[  5 -67   3 -10   9  65 -31  29 -43  -7  26  -1  11 -41 -19  29  27 -17
  29 -46  26 -19  57  19  18 -31  44   3 -24  21  11   0  22  31  14 -16
  -3 -54] : 5
[-32 -24  23   3  35 -30 -24  46  12  12   5 -24 -31  52 -51 -67  -5 -22
 -12 -18 -21   3 -25  -6  14 -10 -13  60  -9  15   8 -10  61  62 -23   1
  -6  -7] : 1
[-55   9  56  16  19 -43  13 -31  73  39 -16  35 -19 -17 -45 -52  27  23
 -57  19  27  17 -35  43  51   2 -13 -12 -21  13  28  -7  33  57   1  -7
  -3  45] : 9
[-26 -31  -2 -15  31  34  30 -17 -17  20 -41  15 -16  43 -61  -2   4   3
 -16 -38 -16 -11   9  30  19   7   9  35   8  17 -13  19 -33 -66 -15  -9
  -4  -6] : 8
[-45 -13   8  23  20 -30  14 -29 -59  25  41 -22  18  12  33  80  -3  23
   8 -17  39  20  31   8 -46  38 -13 -48  33 -13  -4 101 -12  -2   2  34
  12  21] : 5
[-30  36  -7 -24  19  18  45   3  42 -29 -14  -1  -8  -7   1  52  19  31
  14 -12  20 -40  14 -24 -38  28  20  23  18 -41 -29 -13  39 -19  36  29
  34  28] : 12
[-98 -39  17 -11 -12 -21  64 -25 -46  22  59  -5   3  22  17  88   9  12
  -8  -6  13  24  -9  -3 -41  28  -9  11  24 -10 -32  25   8  -8   2  24
  -8   1] : 5
[-23 -14  46 -30  12   6  -6 -52  31  35  20  42 -12  14 -43 -16 -37 -31
  48  -3 -11 -40   5 -52 -11  -8  14  33  16 -17  19  41 -18 -28   2  23
  17   0] : 2
[ 18 -39  36  18   6  29 -30  17   4   0  -1  12  -6 -38 -21   7  29 -18
  12 -51  55 -15  50  48   4  11  -6 -11 -23  67  18  21  57  53  -1 -20
  13 -53] : 10
[-15  -4  22 -56   0  15  26 -34 -14 -14  -3  18 -18  21 -62 -39   1 -25
  -2  21  13 -15 -14 -66  40 -30 -22  33  14 -15 -25 -33  12   8  -3  13
   2  14] : 6
[ -6 -15  -8  -4  -6  70  26 -15   4  26 -40  40 -29   2 -51  36  -2 -11
 -29 -45  -9  23  10  49  60  -8  24  16  15  20 -16  -4 -24 -58 -18  -9
  17  -5] : 0
[ 39 -64  30   7 -30  31 -49  26  -3  -1   3  16  -7 -11  10 -41  -8 -25
   8 -43  23   2  30  26  27  15   7  22 -47  66  11  36  57   6  14  12
 -21 -58] : 11
[-20 -24  22 -39  -1  -5  -7 -32  13  38  32  33 -19  16 -31 -52 -43 -37
  45  -1 -17 -63  25 -34  -8  -7  19  27  23 -21  15  36 -11 -38   5  28
   2 -10] : 2
[-43  15  27  16  -1 -36  -1  -8  -9  -1  43 -32  39  11  22  94 -24  37
  33 -12  32  -3 -26 -23 -24  66 -26 -25  22 -33 -16  88 -10  11  41  45
  -1  30] : 1
[-52  -6  13   2  10 -36  23  -7 -26  61  24   1  15   0  36  56  19  28
   9   6  32 -24  -3  -3 -61  30 -19  -2  27  29 -23  35   8   6 -14  26
  14   3] : 8
[ 36 -38  52   8   4  14 -38  10 -11 -18  -3  17  -8 -12 -24  -6   9  -9
  12 -22  47 -13  24  20   3  18   8  35  -1  59   6   4  39  46  -3   0
  -3 -42] : 6
[-19  11  31 -14   0  -2   8  -8  39  34   6  24 -17  10 -34 -41  -9 -13
  24  -2  -7 -70 -10 -30  11   3  43  10  26 -24   9  38 -14 -13  53  39
  13  -2] : 3
[ 23 -45  22   8 -14  34 -36  10  28   4   4  22   3 -43   0  12  18 -14
   0 -22  54 -28  38  58  28  18 -12   5 -42  32  13  10  52  60  -3 -27
   2 -69] : 0
[-24  12  24  -8  -3  14  10 -39  -1  72  37  36 -34   1 -39 -43 -16  -5
  24   4  -7 -60  13 -11  30 -26  48  38  40  -6  -4  14  -8 -48  27  28
  -4   7] : 5
[-46  41  36   9   8 -30  42 -19  44   1   0  21 -10  18  23  47  21  30
  22  19  20 -12  48  -8 -67  42   3  21  50 -20 -51 -22  48  26  45  24
  26  15] : 6
[-15 -16  -5 -31  -8  25  42 -43 -25  -8 -10  22 -35  28 -23  12 -26 -12
   2  -6  -9  38  28  21  43  -8   5  77  30  19 -42   8 -28 -75  14  -7
 -18  -9] : 6
[ -2 -53  60  14  -2  24 -40   1 -10  21  16  53  -5 -33   3   3  -1 -14
  12 -34  59 -26  64  23 -21  15  -9  56 -12  59   8  60  77  24  11  41
  22 -25] : 3
[ 23 -28  46  -4  -7  32 -35  19  44   7 -10  29 -10 -29 -20  34  14  -9
  20 -49  56 -32  38  31  -1  27  20   5  10  37  -5  24  37  33  18  -1
  27 -36] : 7
[-19  -6 -33 -21  20  58  16  12  -2  18 -32  31 -19  25 -48  19  -7 -18
  -1 -26 -17  -8  39  37   8   8  17  37  13   5 -14   2 -32 -72   5 -29
 -15   6] : 8
[-42  35   5  25  24 -14  34 -19  18   2   0   0 -43   2  25 114  17  20
   9   6  27  11  22   3 -38  20  28  19  31 -19 -25 -28  64   4   5  44
  36  26] : 5
[-75   9  26 -11  18 -24  37 -18   5  50  55  18   2   2  15  52 -21  30
  27   3   4 -17  -6  -9 -92  37 -18 -13  16  20 -17  68 -16  -3  -3  33
   7   2] : 4
[-51 -25  56   1  25 -59  -8 -16 -11  24  58   6  12  14  13  37  16  33
 -22  -4  18 -10 -23  24 -31  19 -43 -15  -5   7  13  67   3  50 -27  10
   9 -17] : 0
[-23 -25  49 -11  10 -68 -68 -16  78 -11  65  22   6  -8  -3  -1 -13 -25
 -15  61  64   3   3  23  43   0 -90  22  -8 -17  33   0  45  78  47 -58
 -28 -13] : 2
[ 11 -38  41  11  -1  10 -19  18  11  19  13   7  10 -50   2  18  21   4
  17 -23  66   5  36  66  18  31   0 -11  -1  38  26  28  21  55  20 -18
 -17 -26] : 9
[ -19   21   16  -37    0  -15   34  -20   72   50   14   22  -24  -17
  -11  -98  -21  -13   36    2  -35 -100   11  -34  -14   -8   38    4
   20  -33   -3   28  -18   -1   65   -3    6   -8] : 7
[-38  24   6  -1  12 -17  48   3  57 -24 -18   9 -40  16  19  95   9   4
   5  -9  28  -2  -4  -6 -37  35  29  21  20 -24 -22  -5  54 -11  32  46
  44  10] : 3
[-20 -15  18 -18 -25  35  22  14 -24  58 -30   2 -41 -12 -35 -61   7  12
 -14   7 -18 -21  33  24   3   8 -13  63  27  39 -41 -16   7 -39  22   8
 -22   3] : 7
[-23   3  13 -69   1 -24  28 -35   3  58  26  -3 -58  50 -62 -52 -14 -23
  20   8 -23 -56 -26 -23  19   3  78  41  21  -6   2  43 -24 -85   6  36
  -1  -6] : 11
[  7  23  24  -7  17 -31 -22 -51  57  68  34  28 -20  11 -56 -45 -36  -3
  31  12  15 -77   1 -16  13  14  42  21   7  -5  -3  66 -10 -39  33  11
  20  14] : 4
[  5 -25  29  26   6  43 -18   3  11  19  20  22   3 -41 -21  -2  16  -1
  22 -46  56 -33  26  33 -20  19 -15 -20 -19  48  23  15  39  49  10 -16
  10 -44] : 4
[-32 -10   4 -24   7  65  27  -2   8   6 -31  28  -9   8 -54 -14  12  25
 -27 -31 -18 -13  18  35  25  -6  32  47  27   6 -28  -4 -30 -71  24  -1
   0   1] : 12
[-46 -21  27 -14  15 -25  24   3   7  15  27   8   8   1  13  75  -3  17
  -2 -15  12  -9 -13  10 -40  38 -16 -20   1   6  -2  55   1  32 -29  22
  15 -11] : 0
[  6 -47  71 -49  -9 -13 -17 -16  21 -35 -38  26 -20  57 -81  -1  13 -16
 -18  20   6  59  12 -33  53   2 -15  52  35  17 -31 -47  19  65 -17   2
  -2   9] : 6
[  4 -41  43  22 -15  27 -26  19  22   7   0  25   0 -29  15  21  15 -19
  13 -29  50 -18  31  33   1  19   4  21   6  38   7  20  45  47  37  14
  12 -59] : 3
[-23  16  13  15  31 -36  28   4  11 -14  12 -24 -28  -9  15  23  34  -3
   7  -2  18 -12  37  16 -85  33 -11  -6 -18   7  12  -1  67  47  10 -22
  17  -8] : 10
[-71  26  12  30  14  20  55   0  68  -5 -17  19 -31 -21  18  40  10   8
  21 -23  10 -24  21   5 -65  33 -24 -10   5 -22   5 -36  66  12  44  25
  21   5] : 2
[-22  23  15  20  17 -31  20 -17  24 -16   0  -4 -12  42  19  52 -17  20
  17 -19 -22   0  39   5 -79  51  47  24  24 -44 -25  17  27 -22  29  20
  27  23] : 1
[ 18 -60  29  18  -5  31 -39  23  29 -11  -3  12  13 -41   1   0   0 -12
  14 -39  54 -19  49  32 -11  20 -18 -31 -15  26  20  18  36  28  46 -18
  -4 -46] : 2
[-23  -7  19 -11  23 -23  -3 -13   5  18 -26  -9 -30  44 -61  36  30 -14
 -20  13  22   4 -38 -17  24  26 -22  40  12   5  -5 -14  19  20 -29   2
  10  24] : 8
[-24 -12  48 -22  40 -35 -23  15  24  31  -9  20 -10  44 -52 -49  -2  14
 -26  25 -17  -3 -24 -18  45 -33 -53  42 -11  13   0 -13  41  65 -71  17
  10  13] : 0
[-24   3  31 -36  22 -13  -5   7  23  19 -10   8 -21  31 -47 -47   0   7
  -3  18   0 -15  17  -6   5  -5 -33  64  -7   2 -13  -1  36   9 -17 -15
   1  25] : 7
[-27 -33  -2   1   1  55   7 -18 -13  11 -19  29 -15   8 -44  -7 -17 -14
 -14 -36 -24   6  40  36  17  -6   9   1  27  -8   0   9 -40 -80  32  -5
  -7   2] : 2
[-40  27   4 -13  24 -33  27  -5  44  -4  16  -2 -40   5   7  68  13  21
  29   6  -5   0  35 -10 -81  38  14  -7  19 -21 -15  -8  37  33  29  20
  28  24] : 4
[  9  12  25 -43   9 -30 -12 -25  64  68 -13   8 -35 -19 -38   0  -2  23
  26  37  30 -51  20  -4  70  -8  27  41  16  10 -32  23  19  -3  19  25
  23   3] : 0
[ 25 -19  29  -1   7  58   6 -13 -41 -28 -24  11 -10  -6 -54  23  25   5
 -10 -46   0   8  53  41  24  -6   1 -17  31  16  -1 -12 -25 -32  24 -24
   1 -11] : 10
[ -9  26  34 -33  10  -5  27 -53  36  52  25  34 -18 -14 -33 -62  -6  -6
  40  -4   9 -64  13 -13  12  -3  43 -19  21 -38  28  48 -31 -15  30  16
   6  15] : 9
[-23 -21  46 -76  12  35  30 -34 -30  36  59  53 -51  27 -69 -58  -5 -17
   4  -5 -15 -41   8 -59 -34 -66  30  39  25  -6  -4  -8 -14 -64  12   1
  -6  -2] : 5
[-45  -1  17 -23  -7 -35   2 -47  -3  15  57  -3  11   7  38 110   1   6
  29  18  37  14 -14  -5 -11  31 -35  19 -19 -14  -7  73   5  25 -33  13
  17 -19] : 0
[-28 -10 -12   9  25  50   5  22 -27   5 -10   7 -31  -1 -39   2   0   1
 -17 -33 -31  -3  45  61  33 -18  -7  38  -4  30 -29  14  -6 -70  35  -9
 -18 -17] : 10
[-63  36   5 -55 -16  33  23  23  48 -35 -12  10 -47  10 -10  61 -12   8
  51  12 -32 -17  -1 -43 -51  30  29  33 -22 -30 -29 -28  42   7  -4  78
  -6   5] : 1
[-46  -5 -11 -37  14  64  36  -8  -1 -12 -33  11 -29  14 -48  -5  28  16
 -22 -35 -26  18  29  41  14  -8  22  32  26  -4 -12   1 -38 -52  17 -13
  -3   0] : 12
[-26  -8  33 -45  38 -35 -13  -6  20 -16  11 -12 -17  33 -52 -38  18   5
 -15  28   7 -37 -51 -14  32 -15  -7  82 -13  -3  20 -20  35  46 -51   2
   4 -13] : 12
[-17  26  -6  -3  34 -36  19   5  46 -12 -31 -13 -26  32   9  72  20   3
  21   6   9 -19   5 -31 -66  50  14  12  -2 -25 -18 -11  47  20  -4  19
  32  20] : 8
[-32 -47  43  13 -12 -13   8 -22 -79  72  -7   3  42  10 -21  14  38 -18
 -34   8 -22 -12 -13 -31 -81  51  10 -57  65  11   3  14 -62  59 -41  19
  17  11] : 8
[ -7 -30  29  -8  10  32  13   2 -38   7  -2  31 -15  -7 -50  48  -9   9
 -28 -40   9  21  55  34  -4  11 -11  18  36  45 -36  33  -7 -79  40  -2
  -1  33] : 10
[-55  -2  43  10  16 -32   7 -18 -12  16  35  27  27 -10  40  56  -6  25
 -12   8  15  -9   3  -1 -57  18 -10 -18  25  -6  -3  78 -15   7  32  46
  22  17] : 3
[-26  -6  22 -24  35 -19 -24  14   7   0  29   3 -18  34 -49 -36  -3  17
  -2  17  -2 -18  -3 -14   5 -16 -49  31 -21  -1  -8  -6  36  23  -5   4
 -10  10] : 4
[-10  11   6 -14  25 -46  34   8  87  27 -39  21 -35  -4  10  42   2   7
 -23  18  13  -9   6  -1 -57  20  44  -7  -4  10 -25 -21  63  36 -37  16
  55   5] : 0
[-25 -14  -6 -20  15  48  14 -12 -13  30 -18  28 -15  -4 -33  10  -3  10
  -5 -27 -22 -13  43  41  35 -18  15  21   2   6 -18  24 -19 -44 -14  10
  12 -10] : 0
[-27  29   8  -3   9 -57  42   0  47 -27   1   6 -29 -10  59 105  13  27
  27   6  16  30  20  23 -56  48  41   3   4 -24   3 -24  61  35 -11  35
  23  36] : 9
[-23  63  25 -28  83   9 112 -18  99 -67 -75  21 -81 -64  20  56 -37  47
   2   9 -52 -21 -31   6 -74  13  27  51  32  20  30 -45  -7  -3  14  37
   6  10] : 12
[ -3 -25 -24 -17  -8  45  25  19 -32  25 -31 -17 -17 -10   4 -15  -5   3
 -28  10 -12  15  35  43  16  -3  15  22   1  34 -45  -5  -7 -80  38   0
 -28 -28] : 11
[ -8  22  16 -15   7 -32  29 -24  32 -53  -2  13 -42  27  10  54  -1  -3
  14   7  13  12   9 -16 -51  35  26  39   2 -12 -16 -16  46   5   8  12
  16  10] : 6
[ 69 -38  49   1 -14  63 -27  42  14  -3 -22  17 -30 -47 -27 -10  22 -31
   2 -60  39 -12  14  -5  -2  10  30 -45  29  57  27 -19  29  31  56   8
   6 -39] : 11
[-19  32  16 -11  13 -41  39 -29  35 -47   0  22 -33  16  15  21   3  16
   2   7   6  -7   8  -9 -54  23  29   1   4 -19  -5 -19  38   9  16  15
  17  23] : 6
[  2 -43  25  -2  -1  19 -37  36  24  10  21  25   5 -26  -6  34  -3 -11
  15 -31  35 -34  15  43  14  25  -4  10 -33  37  15  38  37  51 -21   1
  -1 -54] : 0
[ 25 -49  28   8 -23  52 -33   7  -1  38 -21  27   7 -54 -11   4   7 -32
   4 -25  30 -39  61  39  -3  23  32  19  18  41 -18  13  15  30   8  -2
  20 -50] : 7
[-31  31  14  19  36 -24  37 -10  42   4  10  15 -20  -1  16  71   5   5
   2  -4  29   2   8  27 -54  41  22  21  -3 -27  -3   9  44  -7  12   6
  25  29] : 9
[-45  53   6  24  35  -8  32  -9  42 -17 -24   8 -51 -14  -5  76  24   1
   6 -19  15  12  19  13 -42  30  -2  -1 -12   9   7  -4  72  23  -5  22
  41  36] : 10
[-12 -41  -3   1  11  62  -5  20 -17  -7 -10  24 -11   5 -41  -9 -23  -8
 -10 -47 -25 -14  55  42   0  -3   7   0  25  -9  -4   8 -33 -90  55  -7
 -18  -4] : 2
[  8 -51  40  -1 -13  28  -4   5  24   1   2  37   6  -5 -18   5   7 -16
 -10 -48  61 -22  21  24  14   9  17  -3  12  22  -2  37  18  -6  49  -4
  16 -43] : 3
[-57 -22  33  27  14 -17  20 -17 -46  26  37   4  23  -9  52  65 -13  28
  -2   7   8  10  14  15 -63  25 -20 -24  25  13  -6  53  -9  26 -17  39
 -10 -13] : 5
[-23   9  30  -5 -11  -6  10 -44   0  69  30  10 -21   0 -18 -24   3  -1
  23  34  21 -36  30 -17  23  -9   6  37  44 -13 -18  -4  18  -2  32  14
  -4   2] : 5
[  0 -10   9 -19  -7 -27  36  -5  35 -54   6  -3 -44   4  40  27 -13  -8
  11   6   8  -9  21 -22 -77  28 -21  -8  18 -37   1 -45  52  -8  42  11
   0  -8] : 2
[-11 -11   1  -3   8  37   8 -14  -6  18 -13  21 -11   5 -29  11   8  14
 -23 -23 -10   6  20  56  38 -11   5  10  -4   6  -4  12 -26 -38  -6 -26
   1 -13] : 0
[-59  -3  38 -19   8 -28  36 -23  69  25 -20  12  -9 -11 -63  -2  33   7
 -24  18  36  20 -33 -10  77   3  -8   8 -15 -19  -6 -27  42  54  17   0
  10  58] : 9
[ 23 -65  19  35   8  32 -14  42   0 -16  13 -37  15 -12 -37  13  62 -14
 -31 -54  68  -8  25  25  13   8   9 -56   3 -12  -1 -23  35  55  92 -69
  -1 -45] : 5
